Below are the code and all the weights of a small trained network. Each question names an input and a target symbol and asks about switching units off, where a switched-off unit gives its printed mean instead of its output.

import numpy as np


def w(rows, s, z=0):
    codes = np.array(rows[::2]) - 128.0
    scale = np.full(codes.shape[1], s)
    scale[-1] = z or s
    return codes * scale


def norm(h):
    return h / np.sqrt((h * h).mean(-1, keepdims=True) + 1e-5)


def softmax(a):
    e = np.exp(a - a.max(-1, keepdims=True))
    return e / e.sum(-1, keepdims=True)


def log_softmax(a):
    a = a - a.max(-1, keepdims=True)
    return a - np.log(np.exp(a).sum(-1, keepdims=True))


def net(x, mask):
    ids = ['δεζηξπστφψ'.index(c) for c in x.split()]
    T = len(ids)
    res = E[ids] + P[:T]
    u = 0
    for l in range(3):
        r = norm(res)
        for j in range(3):
            rows = slice(2 * j, 2 * j + 2)
            q, k, v = (r @ M[l][rows].T for M in (Q, K, V))
            z = softmax(np.where(np.tri(T) > 0, q @ k.T / 2**0.5, -1e9)) @ v
            o = O[l][rows]
            res = res + np.where(mask[u + j], z, o[:, -1]) @ o[:, :-1]
        u += 3
    return log_softmax(norm(res)[-1] @ U[:, :-1].T + U[:, -1])


Q, K, V, O = {}, {}, {}, {}
E = w([
[115,152,128,175,81,123],'δ',
[85,130,133,100,56,88],'ε',
[110,170,147,104,105,127],'ζ',
[111,182,173,103,27,118],'η',
[133,176,167,40,106,77],'ξ',
[145,218,131,97,96,85],'π',
[188,196,182,152,103,93],'σ',
[181,133,67,129,100,159],'τ',
[121,105,103,161,156,15],'φ',
[182,2,180,147,166,87],'ψ',
],0.005)
P = w([
[66,107,119,162,70,143],'0',
[134,93,166,73,26,64],'1',
[168,112,155,101,43,63],'2',
[182,147,146,106,69,70],'3',
[192,161,144,98,89,69],'4',
[190,176,136,94,112,83],'5',
[193,193,129,91,137,93],'6',
[202,196,131,79,163,104],'7',
[208,201,122,72,199,115],'8',
[213,200,121,64,225,115],'9',
[223,191,132,63,253,120],'10',
],0.0037)
Q[0] = w([
[143,183,102,115,103,141],'L0H0',
[249,154,125,88,130,87],'L0H0',
[181,148,147,124,143,56],'L0H1',
[189,163,140,124,106,54],'L0H1',
[180,133,164,139,157,63],'L0H2',
[135,79,107,161,138,115],'L0H2',
],0.017)
K[0] = w([
[161,177,118,101,156,93],'L0H0',
[177,107,112,108,227,106],'L0H0',
[216,130,77,100,79,153],'L0H1',
[250,119,63,98,115,154],'L0H1',
[206,117,73,108,171,176],'L0H2',
[106,93,76,132,86,130],'L0H2',
],0.013)
V[0] = w([
[201,152,20,176,79,160],'L0H0',
[65,104,47,177,167,2],'L0H0',
[185,89,167,12,114,90],'L0H1',
[113,139,61,123,81,206],'L0H1',
[229,81,112,152,115,103],'L0H2',
[131,200,202,255,139,109],'L0H2',
],0.0053)
O[0] = w([
[71,135,196,23,142,105,187],'L0H0',
[153,108,2,70,148,124,133],'L0H0',
[206,124,56,196,121,135,253],'L0H1',
[147,133,155,84,137,200,210],'L0H1',
[130,140,171,42,95,134,252],'L0H2',
[191,109,141,135,135,13,87],'L0H2',
],0.0064,0.0041)
Q[1] = w([
[242,241,151,74,42,165],'L1H0',
[166,96,134,10,151,212],'L1H0',
[234,174,86,72,141,171],'L1H1',
[52,2,215,141,170,211],'L1H1',
[111,170,170,77,213,189],'L1H2',
[115,119,121,156,171,129],'L1H2',
],0.0077)
K[1] = w([
[83,203,98,147,167,101],'L1H0',
[47,106,149,172,163,154],'L1H0',
[134,121,144,141,252,128],'L1H1',
[11,124,98,171,35,115],'L1H1',
[181,185,136,82,128,169],'L1H2',
[137,118,159,112,139,99],'L1H2',
],0.012)
V[1] = w([
[91,26,164,180,195,188],'L1H0',
[171,230,99,80,171,139],'L1H0',
[93,232,111,169,206,108],'L1H1',
[101,254,74,111,72,84],'L1H1',
[21,103,125,185,100,38],'L1H2',
[118,127,152,107,112,214],'L1H2',
],0.0059)
O[1] = w([
[192,234,101,98,217,92,3],'L1H0',
[83,61,97,170,57,76,144],'L1H0',
[134,205,91,131,78,53,42],'L1H1',
[26,248,96,64,134,135,165],'L1H1',
[154,150,102,210,254,115,20],'L1H2',
[145,135,129,38,128,138,154],'L1H2',
],0.0055,0.005)
Q[2] = w([
[168,152,133,73,52,178],'L2H0',
[108,120,157,112,166,139],'L2H0',
[60,173,120,253,188,73],'L2H1',
[213,115,97,192,139,20],'L2H1',
[116,131,98,220,216,68],'L2H2',
[139,105,149,3,133,242],'L2H2',
],0.013)
K[2] = w([
[108,149,138,154,207,139],'L2H0',
[123,114,144,116,109,152],'L2H0',
[169,109,114,90,8,126],'L2H1',
[150,45,135,83,121,115],'L2H1',
[147,83,124,78,75,165],'L2H2',
[92,146,137,155,200,193],'L2H2',
],0.017)
V[2] = w([
[39,137,146,130,242,117],'L2H0',
[62,104,159,196,241,163],'L2H0',
[83,178,105,103,131,2],'L2H1',
[100,239,231,194,89,174],'L2H1',
[238,142,107,191,131,119],'L2H2',
[178,74,229,106,126,27],'L2H2',
],0.0055)
O[2] = w([
[130,41,131,108,194,76,231],'L2H0',
[108,21,112,188,201,70,201],'L2H0',
[126,208,41,121,52,18,223],'L2H1',
[97,213,213,255,142,120,223],'L2H1',
[237,144,122,158,95,181,7],'L2H2',
[199,146,199,72,70,11,39],'L2H2',
],0.0053,0.0022)
U = w([
[120,75,142,117,185,25,47],'δ',
[80,97,91,133,205,178,33],'ε',
[187,197,122,140,197,122,254],'ζ',
[101,146,197,199,170,143,127],'η',
[144,202,101,185,106,220,74],'ξ',
[29,129,91,201,72,109,112],'π',
[186,176,166,171,73,40,127],'σ',
[88,150,198,46,124,147,161],'τ',
[152,136,2,79,125,107,140],'φ',
[207,35,144,150,107,161,143],'ψ',
],0.011,0.0038)

Each question gives the input, a string of symbols that net reads in full, and the target symbol t.
The units are the heads (2 rows each of Q, K, V and O). Each row of codes is followed by its name. A weight is (code - 128) times the scale printed after its matrix; where a second scale follows, it is the last column's (O and U).
mask holds one flag per head, layer by layer. A switched-off head (its flag False) gives its mean, the last column of its rows in O, instead of its output. The means were averaged over made-up inputs and are rounded, as every weight is.
A unit's drop is (log p(t) with every unit on - log p(t) with that unit switched off) / (log p(t) with every unit on - log p(t) with every unit switched off).
The circuit of an input: a set's keep is (log p(t) with only the set's units on - log p(t) with every unit switched off) / (log p(t) with every unit on - log p(t) with every unit switched off). Starting from all 9 units, units are removed one at a time, each time the one whose removal leaves the highest keep (on an exact tie, the one counted first), for as long as the keep stays at least 0.8.
units of the circuit, in order: the units of the circuit, biggest drop first
unit that matters most: the unit with the biggest drop
heads that matter: for each layer, one digit per head in row order, 1 if its drop is at least 0.15 and else 0, layers parted by /
input ζ η ζ φ τ π φ, target ζ: unit that matters most => L0H2
input φ ξ τ π ψ ψ π, target φ: units of the circuit, in order => [L2H1, L0H0]
input ψ τ π, target ψ: heads that matter => 000 / 000 / 000
input δ π τ π τ η τ τ τ, target δ: heads that matter => 011 / 001 / 100
input δ ζ σ η π σ π π τ ε, target δ: units of the circuit, in order => [L1H2, L0H2, L0H1, L2H0]
input σ π τ τ τ π, target σ: heads that matter => 001 / 001 / 011
input φ ψ τ σ τ τ ψ σ, target φ: units of the circuit, in order => [L2H1, L0H0]
input ψ σ ψ ψ φ, target ψ: heads that matter => 000 / 010 / 010
input ζ δ τ π π τ τ ψ, target ζ: units of the circuit, in order => [L0H2, L1H0, L0H1]
input σ π δ σ ζ ε τ ε, target σ: units of the circuit, in order => [L0H2, L2H2]
input φ π ζ τ ψ σ, target ψ: heads that matter => 000 / 011 / 000
input π ξ ε π, target π: heads that matter => 000 / 111 / 000
input ξ τ π δ ε τ τ ζ ψ π σ, target ξ: heads that matter => 101 / 000 / 101
input τ τ π η η τ, target τ: unit that matters most => L0H0
input ζ τ τ φ π τ, target ζ: units of the circuit, in order => [L1H0, L0H2, L0H1]
input ζ ψ ζ φ ε ζ π τ π τ τ, target ζ: units of the circuit, in order => [L1H0, L0H2]
input ε σ π ζ, target σ: heads that matter => 011 / 001 / 001
input ε τ τ π ζ φ, target φ: heads that matter => 100 / 010 / 000
input τ τ τ τ π ψ σ, target ψ: heads that matter => 100 / 010 / 000
input φ τ π, target φ: unit that matters most => L0H0
input ε ψ ζ τ π ξ σ, target ε: heads that matter => 111 / 001 / 101
input π τ σ π ζ, target π: heads that matter => 001 / 011 / 000
input ε σ δ σ τ ζ, target ε: units of the circuit, in order => [L0H2, L1H2, L2H2, L2H0]
